Below is a small trained network, with its code and all its weights. Each question gives an input and a target symbol and asks what happens when units are switched off, that is, made to give their printed mean instead of their output.

import numpy as np


def w(rows, s, z=0):
    codes = np.array(rows[::2]) - 128.0
    scale = np.full(codes.shape[1], s)
    scale[-1] = z or s
    return codes * scale


def f(y):
    return np.maximum(y, 0)


def softmax(a):
    e = np.exp(a - a.max(-1, keepdims=True))
    return e / e.sum(-1, keepdims=True)


def log_softmax(a):
    a = a - a.max(-1, keepdims=True)
    return a - np.log(np.exp(a).sum(-1, keepdims=True))


def net(x, mask):
    ids = ['ΘΛΩημτ'.index(c) for c in x.split()]
    T = len(ids)
    res = E[ids] + P[:T]
    u = 0
    for l in range(3):
        r = res
        for j in range(2):
            rows = slice(4 * j, 4 * j + 4)
            q, k, v = (r @ M[l][rows].T for M in (Q, K, V))
            z = softmax(np.where(np.tri(T) > 0, q @ k.T / 4**0.5, -1e9)) @ v
            o = O[l][rows]
            res = res + np.where(mask[u + j], z, o[:, -1]) @ o[:, :-1]
        u += 2
        y = f(res @ A[l][:, :-1].T + A[l][:, -1])
        res = res + np.where(mask[u : u + 4], y, B[l][:, -1]) @ B[l][:, :-1]
        u += 4
    return log_softmax(res[-1] @ U[:, :-1].T + U[:, -1])


Q, K, V, O, A, B = {}, {}, {}, {}, {}, {}
E = w([
[66,218,135,233,188,143],'Θ',
[87,177,69,104,22,135],'Λ',
[99,141,200,31,37,144],'Ω',
[13,151,178,112,113,69],'η',
[76,249,105,86,142,198],'μ',
[43,86,108,50,153,105],'τ',
],0.014)
P = w([
[97,220,176,121,116,1],'0',
[166,120,140,125,89,175],'1',
[144,120,147,127,104,187],'2',
[132,114,132,145,124,142],'3',
[119,117,139,147,134,135],'4',
[127,102,80,126,170,101],'5',
[140,112,131,122,125,106],'6',
[133,122,104,122,143,73],'7',
],0.0094)
Q[0] = w([
[17,197,74,93,151,109],'L0H1',
[96,133,81,191,177,136],'L0H1',
[180,116,201,158,177,2],'L0H1',
[71,91,153,114,139,165],'L0H1',
[234,107,66,170,60,196],'L0H2',
[181,171,97,137,190,156],'L0H2',
[155,35,254,111,132,175],'L0H2',
[204,118,117,176,131,113],'L0H2',
],0.0077)
K[0] = w([
[129,220,232,149,145,114],'L0H1',
[147,108,71,195,150,179],'L0H1',
[131,52,24,161,209,139],'L0H1',
[159,2,221,130,143,154],'L0H1',
[150,224,90,80,132,115],'L0H2',
[193,197,110,158,136,55],'L0H2',
[188,95,249,28,6,148],'L0H2',
[219,212,129,177,68,200],'L0H2',
],0.0075)
V[0] = w([
[116,101,125,196,51,123],'L0H1',
[86,153,105,108,91,93],'L0H1',
[127,79,95,79,122,90],'L0H1',
[110,48,92,136,162,83],'L0H1',
[121,129,161,131,113,51],'L0H2',
[2,114,104,185,130,181],'L0H2',
[62,112,92,116,18,123],'L0H2',
[67,183,198,29,125,218],'L0H2',
],0.0082)
O[0] = w([
[2,155,164,84,97,156,121],'L0H1',
[102,229,37,68,159,162,219],'L0H1',
[87,80,84,162,126,33,67],'L0H1',
[65,47,213,135,163,71,34],'L0H1',
[75,212,205,97,182,160,172],'L0H2',
[117,180,100,93,201,220,244],'L0H2',
[91,112,97,49,95,112,186],'L0H2',
[190,116,122,109,170,44,255],'L0H2',
],0.0065,0.0064)
A[0] = w([
[83,157,28,66,109,134,249],'L0N1',
[144,141,63,255,139,134,103],'L0N2',
[152,226,123,125,115,150,130],'L0N3',
[123,175,222,185,171,113,13],'L0N4',
],0.0092,0.0013)
B[0] = w([
[57,178,216,217,102,176,250],'L0N1',
[100,132,232,67,114,140,155],'L0N2',
[79,2,22,115,51,143,229],'L0N3',
[148,175,162,11,133,154,156],'L0N4',
],0.0083,0.016)
Q[1] = w([
[122,105,105,166,63,157],'L1H1',
[167,41,61,112,189,23],'L1H1',
[139,89,64,198,86,165],'L1H1',
[116,159,199,124,144,135],'L1H1',
[185,100,131,183,135,111],'L1H2',
[146,159,1,181,144,108],'L1H2',
[147,32,200,37,184,118],'L1H2',
[184,113,86,126,78,130],'L1H2',
],0.0074)
K[1] = w([
[184,56,200,69,139,152],'L1H1',
[99,117,128,109,58,128],'L1H1',
[82,8,215,199,124,27],'L1H1',
[168,193,114,79,184,168],'L1H1',
[116,42,21,140,138,132],'L1H2',
[249,103,138,253,180,124],'L1H2',
[105,34,171,75,57,70],'L1H2',
[211,151,133,186,169,67],'L1H2',
],0.0071)
V[1] = w([
[172,168,94,71,131,66],'L1H1',
[157,155,76,196,50,59],'L1H1',
[12,161,115,146,29,145],'L1H1',
[138,102,165,38,60,103],'L1H1',
[100,102,124,165,102,1],'L1H2',
[60,238,35,117,125,141],'L1H2',
[159,174,247,65,246,79],'L1H2',
[245,125,139,154,103,149],'L1H2',
],0.0064)
O[1] = w([
[33,11,108,200,106,132,96],'L1H1',
[114,195,141,119,54,80,79],'L1H1',
[101,118,214,66,138,126,252],'L1H1',
[30,171,132,1,108,163,142],'L1H1',
[119,255,87,140,155,45,81],'L1H2',
[204,91,44,72,170,186,254],'L1H2',
[107,194,150,215,184,228,67],'L1H2',
[48,102,215,127,66,78,33],'L1H2',
],0.0059,0.019)
A[1] = w([
[208,154,59,185,36,135,143],'L1N1',
[144,56,38,77,63,178,50],'L1N2',
[127,160,205,94,12,177,251],'L1N3',
[106,2,139,59,184,225,221],'L1N4',
],0.0063,0.0013)
B[1] = w([
[175,35,63,126,102,139,134],'L1N1',
[54,143,124,190,122,47,212],'L1N2',
[73,104,142,152,255,179,166],'L1N3',
[180,102,183,166,97,74,251],'L1N4',
],0.0079,0.03)
Q[2] = w([
[176,3,155,209,63,102],'L2H1',
[74,190,53,171,175,51],'L2H1',
[86,147,98,191,92,163],'L2H1',
[201,126,95,65,225,117],'L2H1',
[142,93,200,26,226,73],'L2H2',
[173,181,220,209,96,82],'L2H2',
[105,136,9,190,149,121],'L2H2',
[176,151,31,249,151,45],'L2H2',
],0.0062)
K[2] = w([
[141,86,199,29,93,106],'L2H1',
[65,58,54,170,117,133],'L2H1',
[150,78,120,157,77,89],'L2H1',
[66,189,105,73,175,61],'L2H1',
[157,176,90,91,162,21],'L2H2',
[146,118,184,84,185,153],'L2H2',
[80,65,201,254,103,114],'L2H2',
[177,74,167,110,65,232],'L2H2',
],0.0086)
V[2] = w([
[144,164,145,169,133,147],'L2H1',
[121,214,150,94,153,129],'L2H1',
[85,119,92,158,168,55],'L2H1',
[63,79,63,171,129,127],'L2H1',
[254,141,122,168,166,89],'L2H2',
[79,174,169,113,201,187],'L2H2',
[129,167,88,167,3,74],'L2H2',
[49,156,101,164,66,60],'L2H2',
],0.0083)
O[2] = w([
[106,104,187,155,150,97,97],'L2H1',
[60,100,104,178,121,132,159],'L2H1',
[123,79,191,160,132,75,136],'L2H1',
[128,102,146,59,147,184,135],'L2H1',
[80,42,119,124,128,169,7],'L2H2',
[116,169,92,161,114,54,179],'L2H2',
[150,144,107,146,219,142,79],'L2H2',
[158,120,148,115,255,79,164],'L2H2',
],0.0082,0.018)
A[2] = w([
[176,154,120,95,230,186,155],'L2N1',
[228,142,254,124,84,46,89],'L2N2',
[172,223,134,106,71,56,3],'L2N3',
[165,159,82,109,107,73,185],'L2N4',
],0.0067,0.0051)
B[2] = w([
[2,180,11,194,165,143,254],'L2N1',
[158,100,187,82,204,252,252],'L2N2',
[202,143,93,218,106,75,233],'L2N3',
[154,134,89,148,25,198,218],'L2N4',
],0.006,0.0086)
U = w([
[65,93,210,255,134,88,250],'Θ',
[157,200,156,127,130,111,137],'Λ',
[78,176,183,136,161,155,6],'Ω',
[85,196,207,87,99,216,245],'η',
[136,92,83,120,120,113,103],'μ',
[100,185,79,147,82,226,19],'τ',
],0.0071,0.0023)

Each question gives the input, a string of symbols that net reads in full, and the target symbol t.
The units are the heads (4 rows each of Q, K, V and O) and the neurons (one row each of A and B). Each row of codes is followed by its name. A weight is (code - 128) times the scale printed after its matrix; where a second scale follows, it is the last column's (O, A, B and U).
mask holds one flag per unit, layer by layer, with each layer's heads first. A switched-off unit (its flag False) gives its mean, the last column of its rows in O or B, instead of its output. The means were averaged over made-up inputs and are rounded, as every weight is.
A unit's drop is (log p(t) with every unit on - log p(t) with that unit switched off) / (log p(t) with every unit on - log p(t) with every unit switched off).
The circuit of an input: a set's keep is (log p(t) with only the set's units on - log p(t) with every unit switched off) / (log p(t) with every unit on - log p(t) with every unit switched off). Starting from the 12 units with the biggest drops (on a tie, the unit counted first), units are removed one at a time, each time the one whose removal leaves the highest keep (on an exact tie, the one counted first), for as long as the keep stays at least 0.8.
circuit, biggest first: the units of the circuit, biggest drop first
most important unit: the unit with the biggest drop
top k neurons: the k neurons with the biggest drops, biggest first
top k neurons in layer l: the k neurons of layer l with the biggest drops, biggest first
which heads matter: for each layer, one digit per head in row order, 1 if its drop is at least 0.15 and else 0, layers parted by /
input η τ τ τ, target τ: circuit, biggest first	L1H2, L0H2, L2H2, L0N4
input μ μ Θ Θ Λ, target Θ: circuit, biggest first	L1N2, L1H2, L0N3
input τ Θ μ Ω, target Θ: circuit, biggest first	L1H2, L0N3, L0H1, L2H2
input μ μ Λ, target μ: circuit, biggest first	L1H2, L0N3
input μ μ μ μ μ, target μ: most important unit	L0N3
input Λ τ τ, target μ: circuit, biggest first	L1H2, L0H1, L0H2
input Λ Ω Θ η, target μ: circuit, biggest first	L0N1, L1H2, L0H1, L0H2
input μ Ω η Θ Θ τ, target Ω: which heads matter	10 / 01 / 01
input μ μ τ μ μ τ μ, target μ: circuit, biggest first	L0N3, L1H1, L0H1, L1N1
input η τ μ η, target τ: top 3 neurons in layer 0	L0N3, L0N4, L0N1
input Θ Θ μ, target Θ: which heads matter	00 / 01 / 00
input μ Λ η Θ, target Ω: top 4 neurons	L0N3, L0N2, L1N2, L2N1
input Λ τ Θ Θ, target μ: which heads matter	11 / 01 / 00
input μ μ η, target Ω: which heads matter	11 / 01 / 01
input Ω μ Θ η Λ η η τ, target Λ: most important unit	L0H2
input Θ τ Θ τ Θ, target η: top 3 neurons in layer 0	L0N3, L0N4, L0N2
input Ω Θ μ Θ η, target Λ: top 2 neurons in layer 1	L1N4, L1N3
input η μ μ μ Ω Θ Θ, target τ: top 4 neurons	L0N4, L0N2, L1N2, L1N3
input μ μ μ τ Λ, target μ: top 2 neurons	L1N2, L1N1
input Λ Λ μ, target Λ: top 2 neurons in layer 1	L1N4, L1N2
input η τ τ μ τ Ω, target τ: most important unit	L1N2
input Θ η η, target η: top 3 neurons	L0N3, L0N4, L1N4
input Ω Ω Λ Λ Ω Θ μ μ, target Θ: which heads matter	11 / 01 / 00
input Ω Λ Θ, target Λ: which heads matter	00 / 10 / 01
input Ω η Λ, target Ω: top 2 neurons in layer 1	L1N2, L1N3
input η Θ τ μ τ Θ, target τ: top 3 neurons	L1N2, L0N4, L0N2
input μ τ Θ μ Λ τ, target Ω: which heads matter	11 / 01 / 01
